Here is a tiny trained network, its code and every weight. The questions are about switching its units off for an input and a class, where a switched-off unit gives its printed mean instead of its output.

import numpy as np


def w(rows, s, z=0):
    codes = np.array(rows[::2]) - 128.0
    scale = np.full(codes.shape[1], s)
    scale[-1] = z or s
    return codes * scale


def f(y):
    return y / 2 * (1 + np.tanh(0.7978845608 * (y + 0.044715 * y**3)))


def log_softmax(a):
    a = a - a.max(-1, keepdims=True)
    return a - np.log(np.exp(a).sum(-1, keepdims=True))


def net(x, mask):
    res = np.array(x, float).reshape(1, 6) / 4 @ E
    y = f(res @ A[0][:, :-1].T + A[0][:, -1])
    res = res + np.where(mask, y, B[0][:, -1]) @ B[0][:, :-1]
    return log_softmax(res[-1] @ U[:, :-1].T + U[:, -1])


A, B = {}, {}
E = w([
[71,182,6,14,122,151,88],'x0',
[185,72,78,147,48,234,111],'x1',
[221,196,157,124,61,91,102],'x2',
[91,120,140,128,86,117,109],'x3',
[119,134,131,134,121,130,127],'x4',
[172,125,130,106,176,141,141],'x5',
],0.014)
A[0] = w([
[177,61,180,197,78,213,150,151],'neuron 0',
[102,61,104,106,114,175,112,194],'neuron 1',
[149,169,122,103,104,117,59,138],'neuron 2',
[140,158,29,96,76,250,103,24],'neuron 3',
[135,127,84,63,101,168,108,89],'neuron 4',
[160,160,79,130,93,189,73,127],'neuron 5',
[75,122,30,91,138,245,76,205],'neuron 6',
[191,57,83,142,55,247,96,158],'neuron 7',
[110,112,247,82,178,72,78,191],'neuron 8',
[163,143,132,151,72,134,144,118],'neuron 9',
[97,188,162,172,172,71,149,181],'neuron 10',
[127,106,218,223,185,10,161,247],'neuron 11',
[197,141,156,153,101,92,76,134],'neuron 12',
[225,243,142,113,45,82,125,187],'neuron 13',
[76,226,80,57,165,61,107,169],'neuron 14',
[137,211,154,113,146,108,90,107],'neuron 15',
[47,109,155,169,208,137,153,254],'neuron 16',
[140,138,187,185,163,113,111,172],'neuron 17',
[84,48,126,167,127,183,185,231],'neuron 18',
],0.012,0.0082)
B[0] = w([
[241,53,120,245,173,180,44,223],'neuron 0',
[127,103,110,129,164,192,154,183],'neuron 1',
[153,189,110,95,93,104,154,161],'neuron 2',
[101,81,167,49,64,103,223,214],'neuron 3',
[107,135,175,64,116,112,157,178],'neuron 4',
[143,102,183,102,32,61,159,184],'neuron 5',
[76,125,111,149,144,155,192,242],'neuron 6',
[189,83,189,164,122,118,155,244],'neuron 7',
[109,128,104,102,102,166,162,190],'neuron 8',
[182,130,134,101,128,97,86,161],'neuron 9',
[111,146,111,48,82,131,164,185],'neuron 10',
[120,91,174,75,9,175,240,253],'neuron 11',
[204,92,203,157,76,44,90,177],'neuron 12',
[234,142,160,66,32,1,71,222],'neuron 13',
[100,230,9,96,199,100,77,208],'neuron 14',
[134,173,82,55,84,102,45,159],'neuron 15',
[88,123,84,139,218,183,189,201],'neuron 16',
[156,77,182,125,76,104,156,185],'neuron 17',
[107,73,102,200,186,213,128,204],'neuron 18',
],0.0097,0.026)
U = w([
[51,71,158,100,136,189,247,252],'0',
[165,123,198,46,39,77,168,110],'1',
[21,219,61,118,254,148,123,131],'2',
[154,207,62,42,131,56,6,88],'3',
[168,56,94,242,183,219,78,106],'4',
[202,79,217,197,114,62,9,43],'5',
],0.009,0.0038)

Each question gives the input, the list of numbers given to net, and the class t.
The units are the neurons (one row each of A and B). Each row of codes is followed by its name. A weight is (code - 128) times the scale printed after its matrix; where a second scale follows, it is the last column's (A, B and U).
mask holds one flag per neuron, in row order. A switched-off neuron (its flag False) gives its mean, the last column of its row in B, instead of its output. The means were averaged over made-up inputs and are rounded, as every weight is.
A unit's drop is (log p(t) with every unit on - log p(t) with that unit switched off) / (log p(t) with every unit on - log p(t) with every unit switched off).
The circuit of an input: a set's keep is (log p(t) with only the set's units on - log p(t) with every unit switched off) / (log p(t) with every unit on - log p(t) with every unit switched off). Starting from the 12 units with the biggest drops (on a tie, the unit counted first), units are removed one at a time, each time the one whose removal leaves the highest keep (on an exact tie, the one counted first), for as long as the keep stays at least 0.8.
units of the circuit, in order: the units of the circuit, biggest drop first
unit that matters most: the unit with the biggest drop
top k neurons: the k neurons with the biggest drops, biggest first
drop when u is switched off: that unit's drop, to one decimal
input [1,-8,-7,5,-8,-7], class 2: units of the circuit, in order => (neuron 14)
input [0,7,1,5,-2,8], class 5: top 2 neurons => (neuron 0; neuron 11)
input [1,1,0,-4,6,6], class 0: top 2 neurons => (neuron 0; neuron 13)
input [-6,1,-8,1,1,-6], class 4: top 2 neurons => (neuron 0; neuron 18)
input [-1,7,0,3,-8,7], class 4: top 2 neurons => (neuron 13; neuron 0)
input [-7,-1,0,-2,-6,5], class 0: top 2 neurons => (neuron 11; neuron 13)
input [1,1,-1,-2,-8,6], class 0: top 3 neurons => (neuron 0; neuron 14; neuron 13)
input [4,0,-5,0,5,-5], class 2: top 2 neurons => (neuron 11; neuron 14)
input [7,-2,1,-3,-1,-7], class 3: top 2 neurons => (neuron 14; neuron 16)
input [3,0,2,5,3,-4], class 3: drop when neuron 11 is switched off => 0.4
input [7,1,0,6,-8,1], class 0: drop when neuron 3 is switched off => 0.9
input [8,3,-2,5,6,-8], class 0: drop when neuron 6 is switched off => 0.1
input [1,7,-2,4,6,2], class 0: drop when neuron 6 is switched off => 0.1
input [6,-8,1,-5,7,0], class 3: unit that matters most => neuron 15
